Below is a small trained network, with its code and all its weights. Each question gives an input and a target symbol and asks what happens when units are switched off, that is, made to give their printed mean instead of their output.

import numpy as np


def w(rows, s, z=0):
    codes = np.array(rows[::2]) - 128.0
    scale = np.full(codes.shape[1], s)
    scale[-1] = z or s
    return codes * scale


def norm(h):
    return h / np.sqrt((h * h).mean(-1, keepdims=True) + 1e-5)


def f(y):
    return np.maximum(y, 0)


def softmax(a):
    e = np.exp(a - a.max(-1, keepdims=True))
    return e / e.sum(-1, keepdims=True)


def log_softmax(a):
    a = a - a.max(-1, keepdims=True)
    return a - np.log(np.exp(a).sum(-1, keepdims=True))


def net(x, mask):
    ids = ['αβγδθμξτ'.index(c) for c in x.split()]
    T = len(ids)
    res = E[ids] + P[:T]
    r = norm(res)
    for j in range(2):
        rows = slice(2 * j, 2 * j + 2)
        q, k, v = (r @ M[0][rows].T for M in (Q, K, V))
        z = softmax(np.where(np.tri(T) > 0, q @ k.T / 2**0.5, -1e9)) @ v
        o = O[0][rows]
        res = res + np.where(mask[j], z, o[:, -1]) @ o[:, :-1]
    y = f(norm(res) @ A[0][:, :-1].T + A[0][:, -1])
    res = res + np.where(mask[2:26], y, B[0][:, -1]) @ B[0][:, :-1]
    return log_softmax(norm(res)[-1] @ U[:, :-1].T + U[:, -1])


Q, K, V, O, A, B = {}, {}, {}, {}, {}, {}
E = w([
[65,133,129,193],'α',
[126,54,115,146],'β',
[111,153,218,161],'γ',
[84,142,176,186],'δ',
[129,43,100,150],'θ',
[159,26,122,138],'μ',
[202,4,122,129],'ξ',
[178,113,81,97],'τ',
],0.0044)
P = w([
[89,3,123,51],'0',
[222,103,97,232],'1',
[88,36,126,50],'2',
[200,122,107,208],'3',
[98,65,124,65],'4',
[178,132,112,186],'5',
[99,87,127,73],'6',
[157,142,119,171],'7',
[105,106,127,84],'8',
[139,149,129,157],'9',
[106,123,126,83],'10',
[121,157,135,145],'11',
[111,148,123,87],'12',
[107,145,169,153],'13',
],0.0055)
Q[0] = w([
[195,158,113,253],'H0',
[164,154,148,189],'H0',
[112,120,130,100],'H1',
[102,122,119,73],'H1',
],0.03)
K[0] = w([
[213,7,99,131],'H0',
[176,90,120,97],'H0',
[126,64,156,172],'H1',
[117,29,156,172],'H1',
],0.016)
V[0] = w([
[52,102,3,180],'H0',
[97,122,158,158],'H0',
[129,191,99,95],'H1',
[149,150,147,115],'H1',
],0.014)
O[0] = w([
[2,223,20,125,231],'H0',
[112,182,180,113,153],'H0',
[155,152,106,140,1],'H1',
[117,120,84,134,75],'H1',
],0.009,0.005)
A[0] = w([
[123,105,138,172,55],'N0',
[151,139,153,74,123],'N1',
[136,107,141,108,123],'N2',
[139,156,149,106,148],'N3',
[154,127,105,61,83],'N4',
[99,135,127,152,96],'N5',
[121,133,159,126,111],'N6',
[101,147,159,109,35],'N7',
[106,139,134,130,31],'N8',
[130,153,85,113,134],'N9',
[130,122,135,117,106],'N10',
[113,130,146,118,52],'N11',
[105,136,160,149,140],'N12',
[84,121,162,103,2],'N13',
[104,136,164,110,11],'N14',
[98,151,129,101,32],'N15',
[111,114,115,158,79],'N16',
[252,225,64,152,163],'N17',
[185,176,105,173,110],'N18',
[109,156,156,97,60],'N19',
[131,112,163,152,110],'N20',
[108,108,161,99,113],'N21',
[94,132,123,122,124],'N22',
[122,136,140,106,61],'N23',
],0.011,0.0036)
B[0] = w([
[167,125,132,82,152],'N0',
[102,124,173,164,163],'N1',
[118,144,117,105,159],'N2',
[113,101,120,156,154],'N3',
[190,134,131,98,147],'N4',
[111,129,159,117,195],'N5',
[129,133,149,144,152],'N6',
[151,166,98,114,158],'N7',
[106,120,136,110,135],'N8',
[159,119,127,92,243],'N9',
[118,127,134,123,135],'N10',
[147,150,129,132,136],'N11',
[140,104,135,109,182],'N12',
[186,161,100,137,164],'N13',
[180,172,112,111,146],'N14',
[100,97,172,139,172],'N15',
[111,133,153,142,174],'N16',
[93,46,42,252,253],'N17',
[119,127,67,155,195],'N18',
[129,156,92,109,166],'N19',
[133,139,113,91,161],'N20',
[112,129,129,170,186],'N21',
[148,132,147,151,227],'N22',
[143,145,124,146,135],'N23',
],0.031,0.0034)
U = w([
[27,180,84,26,177],'α',
[104,104,162,138,34],'β',
[152,64,255,138,134],'γ',
[213,227,136,170,169],'δ',
[108,107,129,116,3],'θ',
[118,61,13,217,163],'μ',
[121,81,125,105,22],'ξ',
[211,74,74,4,150],'τ',
],0.0066,0.0032)

Each question gives the input, a string of symbols that net reads in full, and the target symbol t.
The units are the heads (2 rows each of Q, K, V and O) and the neurons (one row each of A and B). Each row of codes is followed by its name. A weight is (code - 128) times the scale printed after its matrix; where a second scale follows, it is the last column's (O, A, B and U).
mask holds one flag per unit, heads first, then neurons. A switched-off unit (its flag False) gives its mean, the last column of its rows in O or B, instead of its output. The means were averaged over made-up inputs and are rounded, as every weight is.
A unit's drop is (log p(t) with every unit on - log p(t) with that unit switched off) / (log p(t) with every unit on - log p(t) with every unit switched off).
The circuit of an input: a set's keep is (log p(t) with only the set's units on - log p(t) with every unit switched off) / (log p(t) with every unit on - log p(t) with every unit switched off). Starting from the 12 units with the biggest drops (on a tie, the unit counted first), units are removed one at a time, each time the one whose removal leaves the highest keep (on an exact tie, the one counted first), for as long as the keep stays at least 0.8.
units of the circuit, in order: the units of the circuit, biggest drop first
most important unit: the unit with the biggest drop
top k neurons: the k neurons with the biggest drops, biggest first
heads that matter: for each layer, one digit per head in row order, 1 if its drop is at least 0.15 and else 0, layers parted by /
drop when u is switched off: that unit's drop, to one decimal
input τ δ δ μ γ β δ α δ τ μ α μ γ, target γ: most important unit : H1
input α β θ δ δ, target δ: units of the circuit, in order : N17, N13
input δ α μ ξ μ β, target τ: units of the circuit, in order : H0, N17, N0
input τ τ τ ξ α α, target τ: heads that matter : 10
input α α α μ ξ γ, target τ: units of the circuit, in order : H0, N17, N20
input δ α τ, target α: heads that matter : 10
input γ τ θ, target γ: units of the circuit, in order : H0, N17
input α τ θ τ θ θ δ δ, target α: units of the circuit, in order : N17, H0
input δ θ μ, target δ: units of the circuit, in order : N17, N13, H0, N21
input γ δ ξ β μ, target δ: units of the circuit, in order : N17, H0, N13, N21
input ξ τ β α β ξ θ μ, target τ: top 2 neurons : N17, N0
input μ τ τ, target τ: top 3 neurons : N17, N4, N18
input τ θ τ θ μ δ, target γ: top 2 neurons : N17, N5
input ξ τ θ μ β δ α ξ, target τ: most important unit : H0
input γ τ τ ξ γ β, target τ: drop when N17 is switched off : 0.7
input τ τ α δ β, target δ: drop when N17 is switched off : 0.3
input τ μ α μ α γ τ, target γ: drop when H0 is switched off : 0.6
